12.9; -14.3; 3.1; -35.4; -30.9; -21.1; 60.9; 0.2; 24.2; -59.4 = W
-21.1; 24.1; -59.4; -30.9; -14.3; 60.9; -35.4; 12.9; -38.7; -69.3 = P
-21.1; 24.1; -59.4; -30.9; -2.8; 60.9; -35.4; 12.9; -38.7; -69.3 = E
-21.1; 24.1; -59.4; -30.9; -14.3; 60.9; -35.4; 12.9; 63.9; 3.1 = F
-21.1; 24.1; -59.4; -30.9; -14.3; 60.9; -35.4; 12.9; 0.2; 3.1 = C
7.4; 5.0; -44.4; -34.3; -7.9; -11.3; 6.1; -11.9; -60.4; -30.4 = T
28.8; -14.3; -9.7; -20.7; 1.5; -69.4; 39.6; -28.0; -50.3; 18.5 = Z
perm: -59.4; -35.4; -30.9; -21.1; -14.3; 0.2; 3.1; 12.9; 24.1; 60.9 | C
present: -35.4; 12.9 | yes

76.1; -33.0; -22.5; -70.6  Y
-22.5; -33.1; -70.6; 76.1  R
-76.4; 12.4; 48.5; 43.7  Q
-84.5; 38.5; -55.5; -86.2  M
0.2; 90.2; 15.4; -27.2  G
-86.5; -37.9; 95.9; -19.2  X
39.7; 10.8; 64.3; 28.5  U
-22.5; -33.1; -47.8; 76.1  K
perm: -70.6; -22.5; -33.0; 76.1 | Y
perm: 76.1; -70.6; -33.1; -22.5 | R

-76.9; -51.9; 90.2; -55.0; -31.5; 4.3 = L
24.0; 24.1; 11.0; -75.6; -51.8; 63.0 = B
4.3; 90.2; -76.9; -55.0; -51.8; -31.5 = V
perm: -76.9; -55.0; -51.9; -31.5; 4.3; 90.2 | L
miss B: -51.8; 11.0; 24.1; -75.6; 63.0 | 24.0
perm: -76.9; -55.0; -51.8; -31.5; 4.3; 90.2 | V

